Below is a small trained network, with its code and all its weights. Each question gives an input and a class and asks what happens when units are switched off, that is, made to give their printed mean instead of their output.

import numpy as np


def w(rows, s, z=0):
    codes = np.array(rows[::2]) - 128.0
    scale = np.full(codes.shape[1], s)
    scale[-1] = z or s
    return codes * scale


def norm(h):
    return h / np.sqrt((h * h).mean(-1, keepdims=True) + 1e-5)


def f(y):
    return np.maximum(y, 0)


def log_softmax(a):
    a = a - a.max(-1, keepdims=True)
    return a - np.log(np.exp(a).sum(-1, keepdims=True))


def net(x, mask):
    res = np.array(x, float).reshape(1, 8) / 4 @ E
    u = 0
    for l in range(4):
        y = f(norm(res) @ A[l][:, :-1].T + A[l][:, -1])
        res = res + np.where(mask[u : u + 3], y, B[l][:, -1]) @ B[l][:, :-1]
        u += 3
    return log_softmax(norm(res)[-1] @ U[:, :-1].T + U[:, -1])


A, B = {}, {}
E = w([
[125,126,120],'x0',
[248,167,52],'x1',
[128,125,131],'x2',
[146,223,144],'x3',
[130,132,131],'x4',
[122,124,130],'x5',
[130,127,127],'x6',
[38,113,16],'x7',
],0.0015)
A[0] = w([
[231,93,161,99],'0.n0',
[72,113,204,4],'0.n1',
[2,169,171,166],'0.n2',
],0.005,0.0022)
B[0] = w([
[160,135,3,222],'0.n0',
[163,124,160,171],'0.n1',
[126,142,26,254],'0.n2',
],0.008,0.0024)
A[1] = w([
[154,205,125,10],'1.n0',
[128,156,55,73],'1.n1',
[117,135,4,93],'1.n2',
],0.0033,0.0011)
B[1] = w([
[198,176,180,143],'1.n0',
[158,131,255,196],'1.n1',
[161,108,191,253],'1.n2',
],0.0031,0.0038)
A[2] = w([
[123,205,64,115],'2.n0',
[2,146,154,254],'2.n1',
[185,20,32,182],'2.n2',
],0.003,0.00093)
B[2] = w([
[142,155,233,179],'2.n0',
[197,115,135,150],'2.n1',
[99,85,253,252],'2.n2',
],0.0037,0.0034)
A[3] = w([
[96,138,110,49],'3.n0',
[179,253,179,93],'3.n1',
[190,156,134,253],'3.n2',
],0.0034,0.0006)
B[3] = w([
[204,154,156,139],'3.n0',
[3,204,184,252],'3.n1',
[1,75,152,247],'3.n2',
],0.0029,0.0019)
U = w([
[144,27,219,252],'0',
[63,208,197,221],'1',
[238,76,82,103],'2',
[207,209,156,25],'3',
[54,48,76,84],'4',
[78,188,7,18],'5',
],0.011,0.0014)

Each question gives the input, the list of numbers given to net, and the class t.
The units are the neurons (one row each of A and B). Each row of codes is followed by its name. A weight is (code - 128) times the scale printed after its matrix; where a second scale follows, it is the last column's (A, B and U).
mask holds one flag per neuron, layer by layer. A switched-off neuron (its flag False) gives its mean, the last column of its row in B, instead of its output. The means were averaged over made-up inputs and are rounded, as every weight is.
A unit's drop is (log p(t) with every unit on - log p(t) with that unit switched off) / (log p(t) with every unit on - log p(t) with every unit switched off).
The circuit of an input: a set's keep is (log p(t) with only the set's units on - log p(t) with every unit switched off) / (log p(t) with every unit on - log p(t) with every unit switched off). Starting from all 12 units, units are removed one at a time, each time the one whose removal leaves the highest keep (on an exact tie, the one counted first), for as long as the keep stays at least 0.8.
circuit, biggest first: the units of the circuit, biggest drop first
k most important neurons: the k neurons with the biggest drops, biggest first
top k neurons in layer l: the k neurons of layer l with the biggest drops, biggest first
drop when u is switched off: that unit's drop, to one decimal
input [3,1,-7,6,1,-8,-3,8], class 1: circuit, biggest first -> 0.n0
input [-3,8,0,7,0,-8,2,1], class 1: circuit, biggest first -> 3.n1; 0.n2
input [-3,6,-1,-2,3,-2,3,8], class 0: circuit, biggest first -> 0.n2; 0.n0
input [-2,1,5,-7,7,-1,5,-3], class 2: 2 most important neurons -> 0.n0; 3.n1
input [0,6,-7,6,-7,4,1,8], class 1: top 2 neurons in layer 0 -> 0.n2; 0.n0
input [2,3,8,5,7,5,3,8], class 1: 2 most important neurons -> 0.n0; 2.n0
input [-6,4,5,-8,-8,-5,5,2], class 0: 2 most important neurons -> 2.n2; 0.n2
input [2,8,3,-1,-6,1,-3,8], class 0: 2 most important neurons -> 0.n2; 0.n0
input [-2,1,-1,-5,-3,7,-2,-7], class 2: 2 most important neurons -> 0.n0; 3.n1
input [4,8,6,-1,-8,3,1,3], class 0: top 2 neurons in layer 0 -> 0.n2; 0.n0
input [3,1,-7,-1,2,2,-5,6], class 0: top 2 neurons in layer 3 -> 3.n1; 3.n2
input [4,-8,6,4,-7,-4,0,3], class 5: drop when 0.n2 is switched off -> 0.9
input [2,3,-4,-6,-7,3,5,2], class 0: drop when 1.n2 is switched off -> 0.0
input [-7,1,-8,-3,1,5,7,-6], class 2: drop when 0.n0 is switched off -> 1.4
input [8,-8,8,6,3,-8,7,6], class 5: top neuron in layer 0 -> 0.n2
input [-5,5,-1,-5,-4,2,-6,8], class 0: drop when 2.n2 is switched off -> 0.2
